[[-11  37  32 -62 -59 -63  62]
 [ 25  -4 -17  -3 -15 -32  50]
 [  3 -21 -26 -47 -45  32   1]
 [-30  -6   0 -46 -45  34 -33]
 [-58  40  66 -68 -57  -7 -25]
 [ -1 -40 -58   6  13   5 -35]]
->
[[ 62 -63 -59 -62  32  37 -11]
 [ 50 -32 -15  -3 -17  -4  25]
 [  1  32 -45 -47 -26 -21   3]
 [-33  34 -45 -46   0  -6 -30]
 [-25  -7 -57 -68  66  40 -58]
 [-35   5  13   6 -58 -40  -1]]

[[-12   3  -9  17  19  63  24  47 -49  32]
 [ 57 -18   0  35  17  16 -42  21 -19  16]
 [ 47  -9 -19  46  21  37 -23  -5   8  14]]
->
[[ 32 -49  47  24  63  19  17  -9   3 -12]
 [ 16 -19  21 -42  16  17  35   0 -18  57]
 [ 14   8  -5 -23  37  21  46 -19  -9  47]]

[[-25   9  41]
 [ 10  12 -62]
 [ 11  15  13]]
->
[[ 41   9 -25]
 [-62  12  10]
 [ 13  15  11]]

[[-20 -15 -35 -22  -9 -42  66 -17]
 [-26 -15 -38 -27  43 -44   8 -25]
 [ 42  42  22 -34 -13 -26  -7  48]
 [ 31  23  35   2 -10  58 -31  32]
 [ 27  21  45  21  -3  33 -45  23]
 [-19 -23 -14  61 -12  54 -42 -21]
 [ 15  18  20  -5  39 -12 -50  12]
 [  3   8   8 -21  43 -19 -16   1]
 [ 24  22  36 -22  -1   5  25  23]
 [ 32  36  20 -38  18 -46 -13  34]]
->
[[-17  66 -42  -9 -22 -35 -15 -20]
 [-25   8 -44  43 -27 -38 -15 -26]
 [ 48  -7 -26 -13 -34  22  42  42]
 [ 32 -31  58 -10   2  35  23  31]
 [ 23 -45  33  -3  21  45  21  27]
 [-21 -42  54 -12  61 -14 -23 -19]
 [ 12 -50 -12  39  -5  20  18  15]
 [  1 -16 -19  43 -21   8   8   3]
 [ 23  25   5  -1 -22  36  22  24]
 [ 34 -13 -46  18 -38  20  36  32]]

[[ 14  57  -8 -12  24  -7 -13 -50  51  17  33]
 [-54 -34  26  62 -13 -10 -20  16   3 -21 -20]
 [ -6   6 -67 -20  -5  21 -13  15  41 -45 -16]]
->
[[ 33  17  51 -50 -13  -7  24 -12  -8  57  14]
 [-20 -21   3  16 -20 -10 -13  62  26 -34 -54]
 [-16 -45  41  15 -13  21  -5 -20 -67   6  -6]]

[[ 59  51  34  -9 -59 -73 -68]
 [-56  10  53  34 -17  26  16]
 [ 52   8 -42  65 -58  19   5]
 [-57 -12 -63  -1 -26  62  -6]
 [ 57  59  41  28 -32  56  61]]
->
[[-68 -73 -59  -9  34  51  59]
 [ 16  26 -17  34  53  10 -56]
 [  5  19 -58  65 -42   8  52]
 [ -6  62 -26  -1 -63 -12 -57]
 [ 61  56 -32  28  41  59  57]]
---
[[ 43  62   9 -56  15]
 [ 43 -53   9 -56 -10]]
->
[ 43 -53]

[[ 77  37]
 [-46 -35]
 [ 56  56]]
->
[ 77 -35]

[[-19  28 -65 -44]
 [-15  45 -18 -14]
 [ -9 -11 -17  25]
 [-29 -79   6  47]]
->
[-19  45 -17  47]

[[ 17  20 -33 -44]
 [ 82  -2   8 -46]
 [ -5  59  21  27]]
->
[17 -2 21]

[[-34  -8   6  58 -52]
 [  2 -15  47 -37  -9]]
->
[-34 -15]

[[-19 -64]
 [ 47 -18]]
->
[-19 -18]
---
[[-30  44  -3 -19]
 [-28  29  -8 -14]
 [  7 -50   7  20]
 [ 12 -59   9  26]]
->
[[-30  44]
 [-28  29]]

[[ 61 -59  11]
 [ 33 -27  52]
 [ 66 -24   2]]
->
[[ 61 -59]
 [ 33 -27]]

[[-13 -61]
 [-30  62]
 [-49  38]
 [-12 -40]]
->
[[-13 -61]
 [-30  62]]

[[-26 -35   0]
 [-47  42   3]
 [-27 -24  47]
 [ 45 -11  -9]
 [ 74 -41  -4]]
->
[[-26 -35]
 [-47  42]]

[[-28 -17]
 [-78 -50]
 [ 14   4]
 [ -4  50]
 [ 67  54]]
->
[[-28 -17]
 [-78 -50]]

[[-14  29  30]
 [ 78 -54  21]
 [-17  30  34]
 [ 28 -17  26]]
->
[[-14  29]
 [ 78 -54]]
